Table B holds the same points as the rows below and some others, measured another way and shuffled. Each row below is followed by which row of B it is.
B:
1: [-504  -15  -82  -35  272  179  458 -294  -37 -354   94  -55  128 -363
  323  286  277  160   59  155   30   76 -194   71  214 -295   35  326
   81 -253 -211]
2: [-430   38  -97  -26  281  359   62  -87  -59 -312  -20 -110   76 -470
  339  365  -41  331 -151  162  148 -230  -83   79   97 -112   73   65
  -95 -178  115]
3: [ 112   75 -277   13  -79  125  -24 -126 -224  -63   91 -156  248 -143
   82  469 -150  142 -100 -105  147  219   98   84  -10 -179   26  -43
  146  -72   31]
4: [ -84  -95  -28   47  144   27 -114   75   91   38    4   50 -166    9
    0  -93  -27   40 -167  167  131  -29  -94 -100   84  231   40  -46
 -117  143  179]
5: [  45 -234  144  149  222  161  -42   51  143   -1  101  -23 -110  160
  -89 -131   52   41 -143   73 -111 -147  -75 -262   66  301   68  -42
 -167  172 -108]
6: [-177   46   66   59  186  137 -177  121  120 -182   49   16 -142   92
  154 -343 -107  126    3  219 -157 -319 -148 -101  162  238   39    4
 -363  108   30]
7: [ 111  -41  149  179   47   91 -126   68   73 -118  191  -90   91  314
   89 -308  -84   -7  228  -16 -371 -181  -41 -108  119   70   22   19
 -222   93 -351]
8: [-406   64 -174   48   82  100 -171  -48 -150   71 -232   41    2 -601
  269  616 -196  136 -294  161  579   65  -60   14  -74 -170   55  -52
  191 -103  405]
9: [-224 -502   67   23  386  104  594 -222  201  -80  205  -48   11 -105
   -9  121  555   -9  -47   82   58  194 -125    3  205  -42   60  254
  178  -81 -301]
10: [-212  -19   19   89   57  -86   -8    5   59  -38   45   45    7   -2
  210 -139    9  -71  184  130   10   32 -138   34  143 -108   -1  121
  -16   -7 -113]
11: [-354  102 -277 -116  282  300   53 -137 -100 -183 -128   48 -252 -434
   -9  432  -30  358 -644  309  379   -4 -160 -232   40  305   85  -29
 -117   48  557]
12: [ 151  -46  155  272 -134 -111 -284  124   27   93  129  -70  227  264
  205 -215 -203 -181  428 -117 -213  -47   29   47   37 -199   -6  -11
   -6   41 -399]
13: [  73  -26 -196  -47  206  443  144 -157 -119 -303  170 -212  101  -96
  -52  363    5  372 -349  -15  -73  -70   39 -114   63  173   86  -43
 -146   -6   33]
14: [  -8 -202  -56   78  149  149  104 -108  -22   27   61  -61   35 -119
  -44  328   81   76 -220    7  155  132   -9 -121   11   44   66   -7
  110   17  -13]
15: [ -15 -138   70  115  165   76 -116   77  117   20   50   24 -151  123
  -43 -169  -18   25 -132  131  -25 -102  -96 -203   74  281   52  -43
 -166  177   29]
16: [-221  170  -69   42   81   84 -197   35  -28 -129  -43   40  -93  -84
  175  -42 -188  125  -84  195   39 -136 -132 -100   86  104   26   -2
 -199   61  165]
17: [-164   68  -26   80  107  148 -186   38  -19  -95  -24  -12  -42  -99
  153   44 -165  132  -99  135   50 -156  -84  -95   51   89   46  -35
 -153   52  101]
18: [ 180 -244  118  241    9   52  -13  -17   15   84  167 -135  233  133
   41  118    9  -92  171 -166 -109   65   63  -45    4 -136   42   -2
  133    9 -397]
19: [-207 -108 -113  -22  209  109   34  -25   50  -38   -2    7 -107 -200
   57  136   51  131 -244  171  244   21  -85  -20   88  120   47    4
  -27   29  226]
20: [-115  -79 -122   11  232  295   57  -99  -59 -104   -1  -57  -69 -226
  -42  369    5  246 -424  114  182  -19  -45 -193   13  198   87  -50
  -42   39  200]
21: [-223  124  -69   73   37   62 -195   28  -57  -75  -44   -3   26 -178
  260   98 -198   88   13  124  122  -80  -78   23   53  -84   24   -1
  -66  -24  103]
22: [   5  137   43  177 -112 -131 -269   80    0   -1   59   28   62  222
  188 -287 -210 -113  298   40 -168  -27  -82  -41   93  -66  -20   26
 -112   88 -185]
23: [ -43  -10  -90   80   48   89  -87  -32  -59   -5   13  -41   44  -99
   69  210 -100   78 -113   35  120   49  -24  -64   16   -1   42  -28
   20   24   52]
24: [-406   78 -110  -44  285  336   71  -97  -38 -325  -13  -50  -36 -363
  241  234  -17  325 -223  221   95 -209 -138  -42  121   37   72   71
 -180  -90  167]
25: [-144 -190   32   98   69 -165 -250  200  163  219  -43   78  -97  -40
  161 -168  -79 -122   63  145  285   -1  -59  134   68   16   13  -63
   16   90  173]
26: [-346   80    6  121  -31 -177 -381  182   48  122 -140  102  -23 -197
  404 -105 -265  -97  212  190  293  -75 -105  194   62 -197   -9  -12
   -3  -17  182]
27: [  51 -131 -114   27  165  261   72  -88  -46  -84  103 -128   46  -90
  -57  304   19  193 -282    1   69   29   24 -106   29  129   74  -50
  -17   35   40]
28: [  81   43 -203  118 -117  103  -70 -139 -259   41   29 -146  312 -226
  121  629 -187   72  -61 -156  226  252  109   33  -87 -297   36  -54
  275 -102  -44]
29: [ 337  -25  135  287 -220 -258 -322  132   34  211  140   20   79  528
  -27 -396 -200 -298  349 -105 -261  116   -3 -147   33   23  -25  -46
  -29  225 -354]
30: [ -80  137   12  128   -4   16 -257   73  -18  -75   24    7   -1   84
  179 -157 -225   21  112   98  -99 -127  -91  -84   76   26   15   -7
 -179   74  -36]
31: [ 176 -251  186  235    7 -161 -202  157  176  243  103   42  -52  352
  -63 -341  -24 -229  148    1  -80   31  -37 -127   49  154   18  -55
  -26  221 -201]
32: [ 116 -125  197  245    0  -15 -258  155  108   53  137  -67  114  272
  140 -288 -147 -104  295  -42 -229 -169    0  -21   63  -18   19  -41
 -119   95 -318]
33: [-162  -28   61   78  122   78 -110   91   97 -149  103  -61   64   18
  280 -221  -72   58  218   94 -114 -223  -71  123  162  -63   19   54
 -183  -23 -141]
34: [   0 -171   -8   84  181  181  104  -84   21  -59  105  -64    3  -13
  -44  161   87   97 -180   31    4   26  -46 -165   53  122   64   13
  -10   57  -79]
35: [ -48 -122  -82   60  169  239  282 -246  -94 -137  109 -100  104 -144
  -39  427  156  149 -222  -16   28  159  -41 -194   40   -9   68   91
  109  -46 -148]
36: [-499  -48  182  152  179   -6  201 -111   95 -212   69   11  142 -156
  455 -105  160  -73  430  140 -136  -83 -224   88  213 -383   13  325
   27 -199 -447]
37: [  -2 -171  -88   -3  235  234   82  -47   38  -92   98  -70  -75  -35
  -95  130   85  186 -320   88   71  -19  -32 -134   76  260   71  -43
 -103   93  111]
38: [-157   44   -1   87   64   -9 -237  104   51   -5  -25   48  -95   -5
  158 -151 -157   15    7  172   57 -110 -110  -45   82   93   21  -23
 -154   90  112]
39: [  51  -55 -104  188 -131   16 -100  -91 -200  155   -2 -119  330 -242
  171  602 -165  -39   50 -178  268  259  116   70 -110 -389   31  -46
  365 -117 -119]
40: [ 307 -175  190  279  -97 -200  -38   15   97  132  237   -7  113  542
  -70 -383   37 -300  377 -124 -366  159  -40 -166   96   -2  -14   75
   21  170 -557]
41: [ -13 -275  168  234  105   87 -120   70   71  117   54  -89  151  -53
  151  137  -37  -53  100  -63   60  -83   33    7  -15 -126   56  -41
   97  -11 -226]
42: [-118 -124  -85   63   68 -126  -16  -17   45  161  -39  101 -128  -65
  -14   70   43  -81 -146  144  287  233 -106  -81   54   80   22   14
  109  105  171]
43: [ 354  -31  197  336 -329 -457 -387  206   99  298  171   61  142  653
   80 -617 -209 -467  651 -133 -319  160  -13   -6   74 -132  -67    0
   18  209 -500]
44: [-188 -169  -46   82  154   67    9  -46    2   96  -60   14  -36 -264
   57  335   28   37 -224  101  333  112  -61  -74   -4   -3   59   -8
  149    6  141]
45: [  72  300 -332  -70 -169   22  -81  -73 -208 -251  180 -165  297   15
  265   87 -236  141  232  -64  -94  122   60  293  152 -285  -34   43
  -52 -109  -56]
46: [-211   62    4   83   71   11 -115   36   33  -98   23   13    2  -30
  235 -115 -100   22  119  138  -17  -97 -115   13  128  -45   13   59
 -116    5  -34]
47: [ -58 -218   76  131  183   75   65  -34   95   32   72    7  -66   29
  -31   10  113  -10 -106   75   24   20  -94 -185   66  133   54   32
   -4   86  -95]
48: [-168  697 -456 -153 -248 -254  236 -359 -291 -438  149  114   23  221
  161 -220  -45   13  251  193 -306  470 -302  -90  326 -153 -103  379
 -128  -12 -101]
49: [-217   70 -129  -14  200  182  -24  -62  -29 -116  -64   66 -233 -154
  -38  129  -39  203 -419  251  159  -35 -169 -288   63  320   63  -19
 -163  121  317]
50: [-196   37 -272 -108  256  329   49 -115  -97 -176  -46  -29 -155 -341
  -36  420  -33  357 -576  205  297  -15  -74 -162   36  279   89  -66
 -110   44  451]
51: [   3 -150  254  233   11 -108 -283  232  203   52  133  -29   96  287
  271 -502 -112 -175  480   13 -240 -235  -42  127  135  -99    0   20
 -155   67 -353]
52: [  35   29 -107   90   10  -27 -139  -20  -52  107  -31   75 -141   51
 -119   93 -106   -2 -261   99  147  165  -86 -281   -5  232   35  -70
  -10  189  182]
53: [-221 -378   36  134  165   14  289 -163   34  109   52  -60  204 -327
  174  463  254  -84   61  -35  306  262  -14  122   33 -372   48  146
  405 -176 -237]
54: [-344  146  -72   66   56   12 -248   54  -41  -21 -137   74  -67 -269
  280  100 -222   76  -61  218  255  -75 -127   -5   45  -41   24   -4
  -56   -4  255]
55: [ 236 -481  296  265   58 -184   88   79  274  190  299  -64  151  462
   -5 -421  240 -331  461 -137 -280   89    5   51  145  -93    3   97
   88   94 -638]
56: [ 148 -153  213  244   45 -112 -116   73  151  121  114   90 -142  451
 -140 -428   25 -196   87   62 -258    8 -138 -366   82  291   22   17
 -136  273 -271]
57: [  20   68 -444 -159   25   45   66 -134 -154  -21   23  -17  -76 -171
 -116  376  -28  188 -437  101  371  354   -3    4   58  150   25  -59
   68   64  457]
58: [-178 -124  157  208   54  -31 -173   92   78   60   12  -22  127  -72
  309  -36  -94  -95  280   29   34 -110  -46   97   53 -229   26   38
   45  -52 -212]
59: [  71  -98 -115  -20  211  244  104  -78   15 -146  137  -70  -97   68
 -158   65   74  207 -344   88  -44   -3  -52 -219   98  347   69  -36
 -173  134   87]
60: [-103  -62    6   98  150  119  -98   15   32   -8   -4   20 -103  -42
   19   45  -57   78 -185  135   79  -68  -96 -189   37  188   56  -35
 -101  110   98]
61: [-114 -310   26   42  325  258  336 -162   80 -142  153  -97   17 -102
  -31  219  290  139 -197   54    3   19  -65 -130  109   90   83  102
   23  -21 -167]
62: [ 394 -211  135  237 -152 -328 -128  117  151  246  249   17   65  636
 -113 -532   17 -362  395 -115 -281  221   -2  -50  116   54  -39   10
   12  235 -434]
63: [  95  -74   -3  135   -2 -176 -167   63   75  206   10  129 -209  247
 -161 -204  -42 -154 -122  119   76  176 -115 -268   38  292   13  -44
  -31  267   92]
64: [ -53   41 -275  -52  154  392  119 -213 -217 -221   42 -167  116 -343
   13  657  -52  361 -434    5  185   69   34 -100  -13   29   86  -40
   31  -78  176]
65: [ 449 -107  156  277 -159 -126 -175   83   47  108  262  -69  148  617
 -107 -384  -99 -226  327 -175 -434   70   29 -182   59   75   -8  -26
  -73  216 -509]
66: [-239  -73 -267 -154  365  347  139 -108   -9 -160  -48    7 -282 -348
 -132  368   89  376 -718  278  362   -1 -112 -210   68  433   96  -59
 -141   92  554]
67: [ -28  131  -73   33    6   27 -158   61   10 -168  119  -41   32  144
  177 -251 -151   68  155   87 -168 -109  -71   52  158   36   -5   22
 -228   55  -46]
68: [-417 -118 -193 -142  438  301   33   -9   86  -96 -146   78 -395 -445
  -42  267   71  349 -723  390  485 -124 -169 -173   71  462  103  -82
 -181  103  681]
69: [  61    5  -22  101   26   -1  -49  -20    5  -37  108    2  -22  198
  -18 -126  -37  -13   10   51 -117   56  -83 -159   97  127   15   30
  -98  125 -108]
70: [-184  -92   90   50  278  412   43   16   62 -391  198 -247  243 -131
  359   17  -15  290  166    9 -257 -436    7  180  165 -138   65   68
 -248 -167 -293]
71: [-161   22 -204  -68  186  190  -17  -41  -39 -126   -9  -20 -119 -200
   25  199  -51  240 -357  175  215  -18  -77  -65   77  199   51  -42
 -118   48  326]
72: [ 172  102 -105  100  -75   41    7 -119 -127  -99  155  -65  113  211
  -40   50  -74   19   23  -55 -185  168  -32 -181   64   25    7   36
  -27   81 -201]

[ -17   -9 -105  -39   59 -185 -317   12 -109   32  174  120   66  106
  191   21  -63  144  -83   64  177   72   -4 -117  -88  290]
16
[   2  -68 -174  -76   45  -17 -233  -51  -88   56  106   65   72  117
   90   81 -128   67  -39   74   86  -11 -169  -24   24  287]
33
[ -96 -146  -46   33  115  130  295 -255  -77 -107  -24   -5   38 -120
 -246  -79  -55   65   44   33   29 -203 -132  190    7  -35]
18
[ 221 -394  -44  -12 -304  -63 -414  223   50 -142 -378   98  -57  355
  308  285  117 -455 -433 -378 -403   50  165   -7  692 -180]
68
[ 169 -394 -165 -164 -273    3 -512  139  -14 -144 -214   25   22  154
  262  171 -137 -372 -373 -318 -370  -54  -69   24  503   35]
6
[ -18  125  -78   71    2   21  230 -324  -79   69  195  102   93  135
  -39  -76   70  156  202  152  393  201  -29   34  -17  167]
47
[ -39  165   75   38  107 -107   53  -55  -26  129   79   18   39   67
   92  -24    3   31  -97  104   78    3  137  -14  -26   58]
23
[  -7  219  -44   35 -161 -102  140 -313 -111  103  274  121  119   88
   67 -167   65  169  173   69  481  391   97  -29   13  146]
31
[ -96  136 -111  138  300  301  679 -576  -54   51  211   35  104  113
 -332  -88   58  248  460  419  454  -64 -290  215 -231  241]
53
[ -37  269  -15  -59 -122  -11  218 -351  -80  135  260  -21  138  -75
   22 -252 -101   72  108   81  310  209   30   68  -23  134]
60
[  76 -186  -59 -146 -125   -5 -255    0  -17  -98  -64  -61   61  -32
  187  -27 -190 -271 -290 -170 -273 -132  -11   75  224   47]
30
[  -5  118 -190  -85  -81  -44 -158 -147 -120  205  212  103  104  141
   80   43 -103  157   74   95  314  238 -142  -67   72  311]
51
[ -22   35  -67   79  100  195  417 -391  -32    9   79   22   75  100
 -168  -53   38   53  215  185  227  -23 -146  169    6  103]
61
[ -77   72  -20  151  194 -109   92  -96  -84   90  106  163   13  191
  -22   76  149  250   79  185  307   84   49  -58  -86  128]
34
[-171  267 -149 -209  105  202  281 -395 -124  296  295 -158  162 -278
 -259 -187 -417  206  187  254  205 -121 -389  176 -175  306]
70
[ 114 -216  -50  -51 -136   91   -4 -154   10 -195  -97  -30   55   52
  106  -56  -54 -293 -147 -146 -181  -90    1  149  249  -13]
19
[  26 -195   -1   43  -47 -128  -61 -121  -72 -278   48   95   50  -34
  121 -162   53  -30 -102 -117   64    3  155   32  -11    4]
52
[ -96  205   95  -48   -8   92  487 -438  -49  -10  185 -152  136 -334
 -148 -405 -178  -23   65   64  109  -85   40  231 -135  -40]
27
[  57 -261   43   97   52   61   75   16   38 -135 -283   23  -50  170
   -1  153  110 -240 -219 -108 -275 -198   81  124  306 -186]
14
[   8  286    4 -106 -164  -16  243 -501  -66  -36  414  -75  221 -187
  140 -493 -169   -6  147   82  350  201   82  110 -212  227]
43
[   6 -153  -98  -26  -44  -83 -254   95  -68   49  -85  100   -3  138
   68  176  -28   -9 -184  -94  -53   13  -27  -39  259   46]
32
[ -35  246  -10  -19  130 -166 -163   30  -50  270  175   46   50  162
  189   70  -56  112  -94  180  161   84   64 -121  -65  256]
21
[  47 -214  -35  -27  -36  -28  -90  -91  -37 -223  -27   14   50  -29
  109  -91  -56 -147 -165 -114 -108 -113   38   81   82   23]
11
[  95  186  -51  -47  -22   76   67 -263   27  113  163  -34  122  220
  207  -54  -51 -146   32  163  122   93  -23   55   49  267]
10
[  39  258  -19 -140 -198  -42   -6 -235  -36  155  233  -59  144   -9
  202 -208 -170  -93  -34   22  157  204   61   27   69  182]
38
[  21   53  229  166  235 -326  -95   92   28 -156   64   75   -4  123
  358  -98  188  -67 -276   63  -26  -91  461 -100 -226    9]
57
[ -65  104  -15 -109   -3  127  279 -332  -47   45  135 -133  122 -214
 -103 -236 -230  -43   27   65   34 -115 -104  192  -35   74]
8
[  45  -20  -41   86 -116 -191  -44 -224 -104 -183  226  186   98  111
  196 -189  146  104   72  -21  382  292  193  -59  -70  142]
63
[  31  -91  -90  -43  110   11 -221   82  -10  101  -73   25    3  221
  118  219  -72  -95 -185   58 -154 -138 -102   -5  166  170]
24
[ -15  141   37  -99  -86   -4  179 -330  -48  -52  220  -98  144 -216
   77 -359 -176  -74  -12    8   98    6   71  132 -101   90]
71
[ -81  146  -82   15  127 -169 -130  -43 -122  185  214  137   58  123
   60   49  -13  282   28  171  320  137  -14 -116 -110  265]
7
